Below is a small trained network, with its code and all its weights. Each question gives an input and a class and asks what happens when units are switched off, that is, made to give their printed mean instead of their output.

import numpy as np


def w(rows, s, z=0):
    codes = np.array(rows[::2]) - 128.0
    scale = np.full(codes.shape[1], s)
    scale[-1] = z or s
    return codes * scale


def f(y):
    return y / 2 * (1 + np.tanh(0.7978845608 * (y + 0.044715 * y**3)))


def log_softmax(a):
    a = a - a.max(-1, keepdims=True)
    return a - np.log(np.exp(a).sum(-1, keepdims=True))


def net(x, mask):
    res = np.array(x, float).reshape(1, 5) / 4 @ E
    y = f(res @ A[0][:, :-1].T + A[0][:, -1])
    res = res + np.where(mask, y, B[0][:, -1]) @ B[0][:, :-1]
    return log_softmax(res[-1] @ U[:, :-1].T + U[:, -1])


A, B = {}, {}
E = w([
[130,129,126],'x0',
[3,51,115],'x1',
[149,84,243],'x2',
[129,128,129],'x3',
[44,232,173],'x4',
],0.0051)
A[0] = w([
[154,85,241,86],'n1',
[165,77,105,70],'n2',
[117,157,30,99],'n3',
[225,186,130,21],'n4',
[131,109,163,114],'n5',
[212,183,133,29],'n6',
[181,53,92,56],'n7',
[59,245,186,19],'n8',
[49,67,109,56],'n9',
[191,35,84,2],'n10',
[114,118,119,34],'n11',
[117,157,5,82],'n12',
[43,52,104,55],'n13',
],0.012,0.0061)
B[0] = w([
[80,157,242,255],'n1',
[77,131,110,144],'n2',
[111,119,200,215],'n3',
[163,204,111,211],'n4',
[121,138,153,138],'n5',
[151,199,110,190],'n6',
[15,138,92,190],'n7',
[2,131,66,241],'n8',
[170,199,108,197],'n9',
[19,124,76,185],'n10',
[99,150,125,67],'n11',
[94,130,232,242],'n12',
[187,210,109,225],'n13',
],0.032,0.0025)
U = w([
[46,144,78,98],'0',
[130,140,126,254],'1',
[157,221,114,92],'2',
[102,139,222,46],'3',
[129,121,114,246],'4',
[198,2,93,71],'5',
[159,82,77,20],'6',
],0.0086,0.016)

Each question gives the input, the list of numbers given to net, and the class t.
The units are the neurons (one row each of A and B). Each row of codes is followed by its name. A weight is (code - 128) times the scale printed after its matrix; where a second scale follows, it is the last column's (A, B and U).
mask holds one flag per neuron, in row order. A switched-off neuron (its flag False) gives its mean, the last column of its row in B, instead of its output. The means were averaged over made-up inputs and are rounded, as every weight is.
A unit's drop is (log p(t) with every unit on - log p(t) with that unit switched off) / (log p(t) with every unit on - log p(t) with every unit switched off).
The circuit of an input: a set's keep is (log p(t) with only the set's units on - log p(t) with every unit switched off) / (log p(t) with every unit on - log p(t) with every unit switched off). Starting from the 12 units with the biggest drops (on a tie, the unit counted first), units are removed one at a time, each time the one whose removal leaves the highest keep (on an exact tie, the one counted first), for as long as the keep stays at least 0.8.
units of the circuit, in order: the units of the circuit, biggest drop first
top k neurons: the k neurons with the biggest drops, biggest first
drop of u: that unit's drop, to one decimal
input [7,7,-1,6,8], class 0: units of the circuit, in order	(n8)
input [6,-1,-7,4,4], class 3: top 2 neurons	(n12 n3)
input [4,0,1,-2,-5], class 0: units of the circuit, in order	(n7 n10)
input [-7,-8,6,0,-8], class 0: top 2 neurons	(n10 n7)
input [7,-8,5,7,-6], class 2: top 3 neurons	(n4 n6 n8)
input [4,-8,-2,-1,3], class 2: top 2 neurons	(n4 n6)
input [-8,8,5,0,-7], class 2: top 3 neurons	(n13 n9 n8)
input [-4,-1,-5,3,-1], class 3: units of the circuit, in order	(n12 n3)
input [-1,0,8,-5,8], class 0: top 3 neurons	(n8 n12 n3)
input [-5,-1,-6,1,-5], class 3: top 3 neurons	(n12 n3 n8)
input [-6,2,-3,3,-6], class 0: top 3 neurons	(n7 n10 n2)
input [6,-8,5,5,3], class 2: top 2 neurons	(n4 n6)
input [8,4,8,-4,8], class 0: top 3 neurons	(n8 n12 n3)
input [5,-4,-8,5,-3], class 3: units of the circuit, in order	(n12)
input [1,-3,0,2,-1], class 5: drop of n10	0.1
input [3,-3,8,7,0], class 3: drop of n1	1.0
input [0,8,-7,2,3], class 2: drop of n13	0.7
